Below is a small trained network, with its code and all its weights. Each question gives an input and a class and asks what happens when units are switched off, that is, made to give their printed mean instead of their output.

import numpy as np


def w(rows, s, z=0):
    codes = np.array(rows[::2]) - 128.0
    scale = np.full(codes.shape[1], s)
    scale[-1] = z or s
    return codes * scale


def norm(h):
    return h / np.sqrt((h * h).mean(-1, keepdims=True) + 1e-5)


def f(y):
    return np.maximum(y, 0)


def log_softmax(a):
    a = a - a.max(-1, keepdims=True)
    return a - np.log(np.exp(a).sum(-1, keepdims=True))


def net(x, mask):
    res = np.array(x, float).reshape(1, 8) / 4 @ E
    u = 0
    for l in range(2):
        y = f(norm(res) @ A[l][:, :-1].T + A[l][:, -1])
        res = res + np.where(mask[u : u + 12], y, B[l][:, -1]) @ B[l][:, :-1]
        u += 12
    return log_softmax(norm(res)[-1] @ U[:, :-1].T + U[:, -1])


A, B = {}, {}
E = w([
[135,185,67,125],'x0',
[137,165,107,80],'x1',
[222,121,163,237],'x2',
[117,140,254,148],'x3',
[98,165,163,58],'x4',
[165,144,185,162],'x5',
[196,199,173,121],'x6',
[179,64,93,30],'x7',
],0.0036)
A[0] = w([
[3,11,206,157,128],'L0N1',
[142,38,208,187,126],'L0N2',
[155,116,181,83,99],'L0N3',
[167,154,118,133,74],'L0N4',
[69,238,189,79,127],'L0N5',
[116,198,166,86,78],'L0N6',
[194,228,81,153,163],'L0N7',
[176,88,131,202,2],'L0N8',
[124,125,56,109,193],'L0N9',
[204,94,240,64,92],'L0N10',
[161,52,127,163,92],'L0N11',
[137,165,95,185,129],'L0N12',
],0.0073,0.00098)
B[0] = w([
[123,1,138,216,253],'L0N1',
[109,79,74,150,224],'L0N2',
[125,124,179,154,185],'L0N3',
[103,103,145,152,157],'L0N4',
[196,211,36,81,248],'L0N5',
[120,172,141,105,195],'L0N6',
[126,62,157,180,226],'L0N7',
[101,124,129,128,193],'L0N8',
[244,164,101,127,208],'L0N9',
[89,69,227,123,242],'L0N10',
[161,152,79,91,182],'L0N11',
[148,86,115,129,189],'L0N12',
],0.0098,0.0038)
A[1] = w([
[250,155,142,176,176],'L1N1',
[138,171,175,160,1],'L1N2',
[129,42,195,124,142],'L1N3',
[126,106,69,60,91],'L1N4',
[103,119,114,178,148],'L1N5',
[113,137,200,77,98],'L1N6',
[60,253,73,163,120],'L1N7',
[36,93,116,42,148],'L1N8',
[117,138,220,66,42],'L1N9',
[167,120,157,113,81],'L1N10',
[104,146,108,78,88],'L1N11',
[112,139,185,93,35],'L1N12',
],0.0071,0.00088)
B[1] = w([
[5,85,125,69,238],'L1N1',
[156,166,142,114,146],'L1N2',
[132,102,76,190,253],'L1N3',
[175,159,122,86,186],'L1N4',
[148,75,160,72,183],'L1N5',
[77,156,156,160,172],'L1N6',
[212,83,86,64,173],'L1N7',
[213,187,134,212,154],'L1N8',
[84,191,162,164,182],'L1N9',
[93,124,133,142,158],'L1N10',
[110,147,128,130,152],'L1N11',
[92,147,167,135,156],'L1N12',
],0.011,0.0042)
U = w([
[80,138,212,118,6],'0',
[103,11,148,167,197],'1',
[148,128,100,60,155],'2',
],0.013,0.0025)

Each question gives the input, the list of numbers given to net, and the class t.
The units are the neurons (one row each of A and B). Each row of codes is followed by its name. A weight is (code - 128) times the scale printed after its matrix; where a second scale follows, it is the last column's (A, B and U).
mask holds one flag per neuron, layer by layer. A switched-off neuron (its flag False) gives its mean, the last column of its row in B, instead of its output. The means were averaged over made-up inputs and are rounded, as every weight is.
A unit's drop is (log p(t) with every unit on - log p(t) with that unit switched off) / (log p(t) with every unit on - log p(t) with every unit switched off).
The circuit of an input: a set's keep is (log p(t) with only the set's units on - log p(t) with every unit switched off) / (log p(t) with every unit on - log p(t) with every unit switched off). Starting from the 12 units with the biggest drops (on a tie, the unit counted first), units are removed one at a time, each time the one whose removal leaves the highest keep (on an exact tie, the one counted first), for as long as the keep stays at least 0.8.
units of the circuit, in order: the units of the circuit, biggest drop first
top k neurons: the k neurons with the biggest drops, biggest first
k most important neurons of layer l: the k neurons of layer l with the biggest drops, biggest first
drop when u is switched off: that unit's drop, to one decimal
input [-5,2,-6,4,5,-1,-1,6], class 0: top 4 neurons -> L1N9, L0N7, L0N2, L0N5
input [1,4,-7,8,6,5,-7,-6], class 2: top 2 neurons -> L0N5, L0N10
input [-4,2,-6,-3,5,-7,-6,-2], class 2: top 3 neurons -> L0N10, L0N7, L1N4
input [0,6,3,7,2,-2,5,-7], class 2: top 3 neurons -> L0N5, L0N1, L1N7
input [-7,-4,-1,-6,-3,-1,-2,7], class 2: most important neuron of layer 1 -> L1N4
input [3,-4,-7,1,-2,3,-1,-2], class 2: 4 most important neurons of layer 0 -> L0N5, L0N10, L0N7, L0N3
input [4,7,7,-1,6,2,4,2], class 0: 2 most important neurons of layer 0 -> L0N1, L0N2
input [4,-5,5,1,4,-7,8,4], class 0: units of the circuit, in order -> L0N1, L0N10
input [-8,1,7,1,7,5,8,5], class 0: units of the circuit, in order -> L0N1, L1N9
input [-2,6,-8,7,-2,4,0,-5], class 2: top 2 neurons -> L0N5, L1N7
input [-5,3,-1,-5,-6,-3,-6,5], class 2: 2 most important neurons of layer 1 -> L1N4, L1N3
input [8,-3,-6,4,7,-1,-4,-1], class 2: drop when L0N5 is switched off -> 0.0
input [-1,7,1,3,2,6,-1,-4], class 0: drop when L0N9 is switched off -> 0.2
input [-1,2,0,4,7,-4,1,-4], class 2: drop when L0N5 is switched off -> 0.8
input [-8,-4,-7,-7,7,6,7,5], class 0: most important neuron of layer 0 -> L0N10
